B =
96  109  138  134  111  94  116  101  88  107  126  112  104  106  117
92  93  103  129  77  91  87  82  94  110  135  100  56  88  88
56  134  130  89  93  123  108  136  71  81  96  115  164  107  135
121  135  136  120  105  139  92  117  102  98  116  98  132  112  132
55  85  100  37  173  64  80  103  65  94  44  81  154  141  85
90  94  75  84  58  103  122  104  118  83  115  114  70  64  102
119  103  53  100  39  123  138  115  136  93  98  123  88  57  113
58  95  126  53  118  84  119  105  94  66  126  107  87  87  113
103  104  92  169  98  82  108  91  95  146  136  111  90  87  122
75  76  94  50  94  83  90  85  105  70  117  92  46  82  75
143  107  68  88  91  129  94  109  126  102  58  91  123  106  96
148  101  100  142  141  90  127  97  117  135  95  105  117  111  120
116  110  76  107  103  115  68  103  99  120  75  83  128  114  99
166  86  90  111  132  100  92  82  127  118  72  82  89  122  78
60  106  117  54  119  97  120  125  78  72  61  111  157  116  108
The smallest entry in the last row -> 54
The 2nd-last entry, reading row by row -> 116
The last entry, reading row by row -> 108
The top-right entry?
A: 117
The maximum -> 173
The entry directly below the smallest entry is 84
The largest entry in the first row is 138
The third entry on the diagonal from the top-right corner?
A: 164
The bottom-left entry: 60
The largest entry in the last row -> 157
The entry directly below the largest entry?
A: 58
The 3rd largest entry is 166
The top entry of the column that holds the largest entry?
A: 111
The 3rd smallest entry?
A: 44
The first entry on the main diagonal?
A: 96
The smallest entry in the first row?
A: 88
The entry directly below 121: 55
The 2nd entry on the diagonal from the top-right corner -> 88
The second largest entry?
A: 169
The second smallest entry is 39
The top entry of the column that holds the smallest entry -> 134
The fifth entry from the end, reading row by row?
A: 61
The 4th entry from the end, reading row by row?
A: 111
The second entry in reading order: 109
The entry directly above the centre entry?
A: 115
The largest entry in the last column?
A: 135
The entry just left of the largest entry?
A: 37
The entry just right of the largest entry is 64
The last entry in the row that holds the largest entry: 85

m =
107  109  91  20  118  67  60
91  79  118  88  156  39  105
91  73  145  130  160  132  141
113  103  92  128  30  156  105
89  124  81  82  145  89  46
99  112  93  117  38  177  108
108  138  67  48  91  94  34
114  79  131  50  129  90  138
137  75  117  11  93  100  119
54  112  100  148  167  78  85
85  118  76  116  141  30  65
99  85  135  40  152  73  97
Indices start at 0.
The entry at row 0, column 0 -> 107
The entry in row 1 and column 1: 79
What is the entry directly above 78? 100
What is the top entry of the column that holds the smallest entry? 20
The entry in row 2 and column 0: 91
What is the entry in the bottom-left corner? 99
What is the entry directly below 128? 82
The entry in row 0 and column 2 is 91
The minimum: 11
The entry in row 2 and column 2 -> 145
The entry in the top-right corner -> 60
What is the bottom-right entry? 97
The entry at row 0, column 1 is 109
The entry just right of 94 is 34
The entry just right of 82: 145
What is the bottom entry of the column that holds the largest entry? 73
The entry directly above 103 is 73
The entry just right of the largest entry -> 108
The entry just right of 50 -> 129
What is the entry just left of the largest entry? 38
What is the bottom entry of the column that holds the smallest entry? 40
The entry directly below the smallest entry -> 148
What is the entry directly above the largest entry? 89
What is the top entry of the column that holds the largest entry? 67
What is the entry just right of the smallest entry? 93

data = ((97, 103, 91, 106, 101, 100, 106, 95, 104, 96), (102, 96, 100, 103, 97, 97, 106, 100, 103, 105), (97, 99, 94, 106, 101, 91, 103, 108, 98, 101), (99, 95, 104, 102, 102, 98, 99, 101, 101, 102), (95, 102, 98, 95, 98, 103, 105, 100, 102, 106), (73, 155, 141, 46, 71, 87, 26, 94, 87, 67), (94, 102, 94, 92, 99, 95, 105, 95, 100, 98), (104, 93, 101, 100, 98, 98, 93, 95, 103, 104), (99, 96, 104, 95, 103, 96, 95, 107, 103, 91), (97, 109, 97, 100, 104, 99, 97, 98, 101, 101), (99, 96, 98, 97, 99, 102, 106, 105, 89, 104), (107, 102, 100, 104, 103, 96, 87, 100, 101, 105), (101, 109, 100, 99, 99, 97, 107, 108, 99, 105))
The entry just left of the smallest entry is 87
Which number is the entry just left of the largest entry? 73
Which number is the 1st entry in reading order? 97
The second smallest entry -> 46
The maximum: 155
The entry just right of the largest entry: 141
The third entry in reading order: 91
The third smallest entry -> 67

Questions about the array below. Indices start at 0.
1) Read off the entry in row 0 and column 2.
2) Read off the entry directly above the centre entry.
3) Read off the entry at row 0, column 1.
4) Read off the entry at row 0, column 0.
5) Read off the entry just right of the largest entry.
6) Read off the entry at row 1, column 1.
7) Read off the entry just right of the centre entry.
8) Read off the top-right entry.
100  95  78  90  96  92  93  132  30  100  136  130  99
99  65  119  120  143  127  125  144  55  96  113  129  161
81  75  106  122  120  60  99  159  12  71  78  128  150
116  111  106  108  89  115  95  33  188  110  68  84  60
96  81  118  116  122  51  72  136  73  67  105  121  133
101  120  75  81  83  101  86  103  83  114  149  104  76
83  88  79  106  96  119  126  122  37  116  71  113  106
100  106  96  100  88  50  62  96  99  81  93  106  85
90  110  111  102  102  129  138  109  110  111  80  73  112
116  81  80  103  101  150  127  75  72  123  97  129  82
94  114  111  104  94  119  118  80  153  111  57  68  93
107  147  80  74  51  97  84  35  175  119  87  60  25
95  83  94  114  102  67  91  117  41  80  66  127  113
1) 78
2) 86
3) 95
4) 100
5) 110
6) 65
7) 122
8) 99

Questions about the row below.
1) Give the largest entry.
2) Give the entry just right of 100.
3) Give the entry just right of 118.
[100 138 151  88 143  73 118  68  19  71]
1) 151
2) 138
3) 68

Read these off the matrix that follows.
1) Give the smallest entry.
2) Give the maximum.
3) Give the 1st entry in reading order.
4) Give the entry just left of the smallest entry.
5) Give the 5th entry in reading order.
6) Give the third entry in reading order.
((82, 99, 99, 109, 82, 94, 92), (107, 143, 104, 97, 80, 91, 87), (85, 117, 90, 94, 145, 92, 125), (98, 79, 92, 102, 127, 160, 113), (118, 97, 80, 77, 88, 79, 100), (73, 21, 107, 77, 115, 106, 95), (117, 31, 67, 101, 79, 75, 96), (111, 108, 100, 116, 72, 91, 88), (98, 109, 101, 85, 145, 89, 102), (73, 102, 114, 97, 35, 101, 106))
1) 21
2) 160
3) 82
4) 73
5) 82
6) 99

Questions about the table below. Rows and columns are numbered from 0.
1) Which number is the entry just right of the largest entry?
2) Which number is the entry in the top-left corner?
3) Which number is the minimum?
4) Which number is the entry in row 1 and column 1?
5) Which number is the entry at row 0, column 1?
6) Which number is the top entry of the column that holds the largest entry?
7) Which number is the entry in the bottom-left corner?
131  68  80  102  48  136  132  110  23  76  107  132  101  44  50
126  127  97  92  86  67  113  102  120  133  18  69  83  181  101
1) 101
2) 131
3) 18
4) 127
5) 68
6) 44
7) 126

73  104  161  94  67  137  175  85  105  55  47
143  118  66  63  76  114  29  118  71  188  91
62  47  147  148  80  116  114  71  120  58  63
146  119  64  74  110  114  138  80  107  77  116
49  67  130  170  73  105  123  51  139  79  91
124  139  59  88  130  53  110  96  82  114  114
42  51  102  170  71  114  111  44  136  77  105
132  141  50  89  156  78  127  112  76  99  126
57  76  105  153  61  97  94  42  158  81  97
145  159  68  99  154  78  145  113  52  102  137
69  56  100  135  57  130  101  50  163  106  126
135  153  78  77  174  65  146  158  59  115  141
51  52  112  128  72  173  43  56  169  135  120
163  176  62  94  175  77  160  121  61  32  162
The 5th entry, reading row by row: 67
Report the first entry of the smallest entry's row.
A: 143
The first entry in reading order -> 73
The 2nd largest entry -> 176
The last entry of the smallest entry's row: 91
Report the bottom entry of the column that holds the largest entry.
A: 32
Report the second entry, reading row by row.
A: 104
Report the last entry, reading row by row.
A: 162
The bottom-left entry: 163
Report the largest entry in the first row.
A: 175
The 5th-last entry, reading row by row -> 160
Report the second entry on the main diagonal.
A: 118
The entry just left of the smallest entry is 114
Report the entry just left of 64.
A: 119
The maximum is 188
Report the entry directly above 107.
A: 120
Report the 3rd entry from the end, reading row by row.
A: 61
The entry just left of 68 -> 159
The entry in the top-right corner: 47
Report the minimum.
A: 29
Report the smallest entry in the first column.
A: 42
Report the entry just left of 100.
A: 56
Report the entry just right of 159.
A: 68
The entry directly above the largest entry: 55
The entry directly above 111 is 110
Report the 3rd entry, reading row by row.
A: 161

((32, 128, 74, 62, 144, 156, 15, 165, 89, 41, 145, 110, 137, 107), (63, 83, 109, 93, 154, 137, 63, 96, 86, 115, 161, 104, 140, 98), (89, 136, 43, 112, 45, 70, 100, 129, 122, 53, 56, 101, 163, 157), (65, 110, 104, 104, 150, 145, 102, 113, 79, 113, 76, 120, 51, 138))
Report the entry just right of the largest entry.
Answer: 89
The entry just left of 161: 115
Report the smallest entry.
Answer: 15
Report the entry just left of 56.
Answer: 53
Report the entry just right of 112.
Answer: 45
Report the entry just right of 74.
Answer: 62
The entry just left of 102 -> 145
The entry just right of 93: 154
Report the entry just left of 128.
Answer: 32
